Below is a small trained network, with its code and all its weights. Each question gives an input and a class and asks what happens when units are switched off, that is, made to give their printed mean instead of their output.

import numpy as np


def w(rows, s, z=0):
    codes = np.array(rows[::2]) - 128.0
    scale = np.full(codes.shape[1], s)
    scale[-1] = z or s
    return codes * scale


def norm(h):
    return h / np.sqrt((h * h).mean(-1, keepdims=True) + 1e-5)


def f(y):
    return y / 2 * (1 + np.tanh(0.7978845608 * (y + 0.044715 * y**3)))


def log_softmax(a):
    a = a - a.max(-1, keepdims=True)
    return a - np.log(np.exp(a).sum(-1, keepdims=True))


def net(x, mask):
    res = np.array(x, float).reshape(1, 7) / 4 @ E
    u = 0
    for l in range(3):
        y = f(norm(res) @ A[l][:, :-1].T + A[l][:, -1])
        res = res + np.where(mask[u : u + 12], y, B[l][:, -1]) @ B[l][:, :-1]
        u += 12
    return log_softmax(norm(res)[-1] @ U[:, :-1].T + U[:, -1])


A, B = {}, {}
E = w([
[156,193,120,136],'x0',
[133,66,156,81],'x1',
[98,116,233,250],'x2',
[104,92,63,145],'x3',
[54,139,216,122],'x4',
[191,114,107,135],'x5',
[15,54,82,182],'x6',
],0.0017)
A[0] = w([
[128,128,128,128,128],'L0N1',
[128,128,129,127,125],'L0N2',
[32,213,85,117,37],'L0N3',
[131,127,128,128,119],'L0N4',
[191,60,130,136,86],'L0N5',
[114,127,154,115,115],'L0N6',
[156,101,3,58,69],'L0N7',
[128,128,128,128,128],'L0N8',
[121,139,136,134,3],'L0N9',
[126,129,131,127,123],'L0N10',
[130,128,128,129,124],'L0N11',
[11,42,98,199,38],'L0N12',
],0.0037,0.0015)
B[0] = w([
[128,127,128,128,128],'L0N1',
[127,129,127,127,126],'L0N2',
[77,54,148,79,126],'L0N3',
[126,132,127,127,121],'L0N4',
[61,154,175,90,119],'L0N5',
[126,104,101,140,128],'L0N6',
[118,133,180,251,224],'L0N7',
[128,128,128,128,128],'L0N8',
[115,142,99,112,47],'L0N9',
[127,126,124,128,125],'L0N10',
[127,132,128,127,125],'L0N11',
[229,231,201,84,255],'L0N12',
],0.0029,0.00095)
A[1] = w([
[35,68,128,191,3],'L1N1',
[111,142,168,97,177],'L1N2',
[115,141,122,128,161],'L1N3',
[129,131,27,166,128],'L1N4',
[166,130,2,57,71],'L1N5',
[93,92,149,61,214],'L1N6',
[174,55,118,121,121],'L1N7',
[168,159,131,87,92],'L1N8',
[138,130,126,129,87],'L1N9',
[104,164,206,210,150],'L1N10',
[124,160,73,217,150],'L1N11',
[130,120,129,126,112],'L1N12',
],0.0048,0.0023)
B[1] = w([
[246,248,160,77,129],'L1N1',
[157,94,62,166,185],'L1N2',
[149,93,110,130,148],'L1N3',
[153,46,127,205,167],'L1N4',
[169,182,181,253,166],'L1N5',
[111,58,43,144,204],'L1N6',
[32,173,91,107,138],'L1N7',
[180,167,133,129,126],'L1N8',
[124,141,154,119,107],'L1N9',
[108,81,72,217,254],'L1N10',
[149,56,108,146,190],'L1N11',
[117,138,134,125,118],'L1N12',
],0.0033,0.002)
A[2] = w([
[138,118,141,129,132],'L2N1',
[129,128,127,129,126],'L2N2',
[77,130,132,155,10],'L2N3',
[69,129,127,159,22],'L2N4',
[115,85,178,88,181],'L2N5',
[90,109,254,191,113],'L2N6',
[152,108,169,128,146],'L2N7',
[143,106,158,127,159],'L2N8',
[106,128,134,140,2],'L2N9',
[156,165,145,61,118],'L2N10',
[126,127,126,126,135],'L2N11',
[116,121,158,170,127],'L2N12',
],0.0056,0.0033)
B[2] = w([
[124,146,118,129,138],'L2N1',
[127,128,130,129,128],'L2N2',
[164,160,241,105,76],'L2N3',
[177,157,242,101,93],'L2N4',
[115,133,4,123,175],'L2N5',
[148,103,91,243,248],'L2N6',
[119,191,81,119,158],'L2N7',
[117,173,82,124,172],'L2N8',
[155,169,234,102,52],'L2N9',
[188,173,99,156,103],'L2N10',
[126,124,122,129,134],'L2N11',
[139,123,114,161,190],'L2N12',
],0.0036,0.0017)
U = w([
[129,97,83,207,221],'0',
[85,150,233,148,41],'1',
[201,223,146,73,120],'2',
[57,98,109,41,121],'3',
[126,134,252,64,1],'4',
],0.011,0.0054)

Each question gives the input, the list of numbers given to net, and the class t.
The units are the neurons (one row each of A and B). Each row of codes is followed by its name. A weight is (code - 128) times the scale printed after its matrix; where a second scale follows, it is the last column's (A, B and U).
mask holds one flag per neuron, layer by layer. A switched-off neuron (its flag False) gives its mean, the last column of its row in B, instead of its output. The means were averaged over made-up inputs and are rounded, as every weight is.
A unit's drop is (log p(t) with every unit on - log p(t) with that unit switched off) / (log p(t) with every unit on - log p(t) with every unit switched off).
The circuit of an input: a set's keep is (log p(t) with only the set's units on - log p(t) with every unit switched off) / (log p(t) with every unit on - log p(t) with every unit switched off). Starting from the 12 units with the biggest drops (on a tie, the unit counted first), units are removed one at a time, each time the one whose removal leaves the highest keep (on an exact tie, the one counted first), for as long as the keep stays at least 0.8.
circuit, biggest first: the units of the circuit, biggest drop first
unit that matters most: the unit with the biggest drop
k most important neurons: the k neurons with the biggest drops, biggest first
top k neurons in layer l: the k neurons of layer l with the biggest drops, biggest first
drop of u: that unit's drop, to one decimal
input [0,4,-3,5,2,-1,5], class 3: unit that matters most -> L2N6
input [-6,3,-2,7,2,5,-1], class 3: 2 most important neurons -> (L2N6, L1N7)
input [2,6,3,0,-6,-1,2], class 3: circuit, biggest first -> (L1N5, L1N7, L2N6)
input [6,5,0,-7,-7,-8,1], class 2: circuit, biggest first -> (L1N10, L2N6)
input [-3,4,3,0,-2,8,-6], class 2: circuit, biggest first -> (L1N10, L2N6, L1N4)
input [2,3,-2,0,4,8,7], class 3: 3 most important neurons -> (L2N6, L1N5, L1N4)
input [-6,4,1,-6,8,-6,-1], class 0: 2 most important neurons -> (L2N6, L2N5)
input [-7,8,2,-1,-6,4,4], class 3: top 2 neurons in layer 0 -> (L0N5, L0N12)
input [-1,7,3,4,-7,-8,-2], class 3: 2 most important neurons -> (L1N5, L2N6)
input [-6,-4,-2,1,4,1,8], class 3: 3 most important neurons -> (L2N6, L1N1, L0N12)
input [-8,5,-1,6,-4,-3,1], class 3: top 3 neurons in layer 0 -> (L0N12, L0N5, L0N7)
input [-4,-3,7,2,8,-3,-8], class 0: drop of L2N6 -> 0.3
input [-5,4,-2,0,2,7,-2], class 3: drop of L2N6 -> 0.2
input [-8,6,1,-7,-6,-4,4], class 3: drop of L0N6 -> 0.0
input [-7,6,0,-2,-1,-5,1], class 3: unit that matters most -> L2N6
